Each row is followed by its class.
[  8  -1  -2  -5  -8   1   1  25  13  16  13   1  28 -13   8  19  -1  14
 -14 -17  16 -11  23  -4 -20   2  14  -7  23  10  -6  17  -2 -11  11 -22
  -6  20   5   3  -7 -10   3  17   2   4 -14  -6] => <50>
[ 15   7  -4 -11  -7  -2  -1  -4 -19 -18 -27  11  -5  10   5  -6 -11  -6
  -3 -14  -4  -4  -6   6 -35 -12   8 -23  -6   2   9  -1  -2  -6  24   0
  -1  14  10  12  13  -3 -13   4  -1 -12  -4  10] => <54>
[  9 -13  -2  -5  -3   9   4  18  -2  32   0   8   2 -21  -3  23   4  18
   2 -16  16  -1  27   1  18  -1  22   7  20  10 -12  10   2   1  11 -13
   3  -2 -16   5 -18 -10  -6  11   4  23  17 -20] => <50>
[ -1   4 -18 -18  12   2 -12  14  14 -11   1   6   2 -14   3  20 -34 -16
 -14  -9  14   1   6  -6 -10   6 -15  -6  17 -11   1  -3  -8 -12   8 -27
 -11  22  20 -10  14 -14   5   2  -3 -35 -16  16] => <54>
[ 13 -10   1 -23  -8   8  -7   7  26  -7 -38   2   4  -8   5  20 -18  -7
  -4  -4   9 -14  -6   6 -27 -11 -18 -36  22  15  19 -28 -13  -8  30 -26
 -12  22   1   5  12  50  -5   5   6  -5 -11  23] => <54>
[ 14  -3   2 -10 -13   4   0  17  10  19 -28   3   5 -21  25  21  -4  19
   3 -24  12  -7   6   8 -18   6  11 -20  18  19  -4   3  -6   3  36 -27
  -6  29 -25  12  -9   1 -23   8   3  16  -9  -2] => <50>
[ 15  10   0   0 -11  -3   2  12  -2   2  10   3   8  -3  -4 -18   5 -10
  -2 -16   7  -6   5  11 -24  -2  10  -2  -3   1  -2   6   5   1  11  -1
   4   9  -2   3  -7   3 -10   7   1   1   3  -9] => <50>
[  5  11  -6 -29 -17  -6   3   4   1  15  -4  19  -8  -1  27   6  -3  -5
   3 -34  20 -13  40  19 -41 -38  17  -4  28   2   5  16   5 -10  12   2
  11  20  51  17  16 -23 -15  17  -3   2 -12 -18] => <54>
[  7  -1  -1 -27  -5  -4   1  -4  10 -22 -35   2  -8   3  15  -2 -10 -18
  -5  -9  -6   0 -10  11 -23 -44 -12 -18   7  -3  10  -5 -14   1  12   6
  -2  12  45  13  19  -8   3  -4  -3 -11  -2  15] => <54>
[ 10  -4   3 -14 -14   0  -7  19  11  14 -16   2  15 -22  -1   7  -1  17
 -18 -19  27 -16  16   0 -19 -13  19 -16  18  14  -4  14  -3   3  18 -20
  -3  32  -9   8  -8 -17 -15   5  -1  11  -7 -11] => <50>
[ 10  10  -1 -24  -9  -7   1  18   0   7  -7  16   1   3  11  13 -13  -7
 -16 -25  20  -9  30   2 -46 -32   5  -8  34   4  -3  18   8 -14   8 -12
   6  29  39   8  12 -15 -15   7 -11   0 -25   3] => <54>
[  2   1  -3 -60 -12 -11  -5   9  14  13 -19   4  -4  -2  11  26 -10  -9
 -12 -17  15  -3  22   3 -38 -30  -5 -22  40   5  -5  23  -1  -7  12 -10
 -22  29  35  13   7 -11 -16 -12   1   9  -4  -8] => <54>
[ 15  -4   8 -24 -16   2  -8  13  19   3 -24   9   9 -18   2  18 -11   2
 -15 -17  21 -13   8   9 -13 -12  -1 -27  26  17   6   1 -38  -8  23 -30
 -18  37  10  11   3 -23   0   1   0   9 -11  14] => <54>
[  7  -7  -8  -7  -9  -1   1  -1   1   9 -12  -8   7  -3  -5  -4  -6  18
  13  -7   1  -6   1   8   7   0  20  -4  -3   5  -8   2  -4  10  11  -9
   1  -3 -24   7  -6   0  -2   5   9  16  12 -12] => <50>
[  9  -3  -2   5 -26  -2  10   4  -4  12   9  -2   6 -10   4  -5   7  14
   9 -22  -8 -11  15   3  19   4   2  -1  -1   6  -4  10  -4   9   8 -10
   6 -10 -23  13 -12   7  -2   8   7   5   5 -27] => <50>
[ 16  -7   4 -15  -8   6  -1  16   0  13 -15   6   2 -14  30  16  -2   6
  -4 -21  14 -14  21  -1 -18  -8  17  -6  21   7  -5   6  -2  -6  28 -24
  -4  25  31   3   3 -17 -11  15  -4  -2 -21  -1] => <54>
[  7   1  -2 -13  -6  -2 -16   7   7  16   1   1   0  -5  10   5  -5   8
  -1 -16   9  -9  18  10  -8  -9  -3 -17  30   8  -4   4 -16   1  12 -16
  -9  13  -7  15   1 -17   2  -3  14  10  -3 -10] => <50>
[  6   4   3 -13 -14   2   0  21   8   6  -3   4   9 -27  10   5   5   5
  -2 -20  21  -7  22   8 -31  -4   9  -1  22   8  -6  13  29 -16  12 -27
   1  23  14  -5   3 -17  -3   8   2  11 -18 -17] => <50>
[  0  -1   7 -20  -6   7   1  30  -4  10  21   8   7 -22  12  14  -2 -15
 -18 -28  30 -12  41   1  -8 -17   1  13  37 -10  -9  12 -13 -19  -4 -41
  -3  34  52  -6   1 -29   7   2  -6  -6 -26 -18] => <54>
[ 34  -2   2 -42 -34  -4 -14  43  19  37 -44  13  19 -30   7  27 -18  30
 -23 -27  46 -25  43   8 -56 -37  18 -21  47  26  -1  23  -2 -13  39 -38
 -13  61   6  17  -7 -32 -28   6  -4  46  -8   3] => <50>
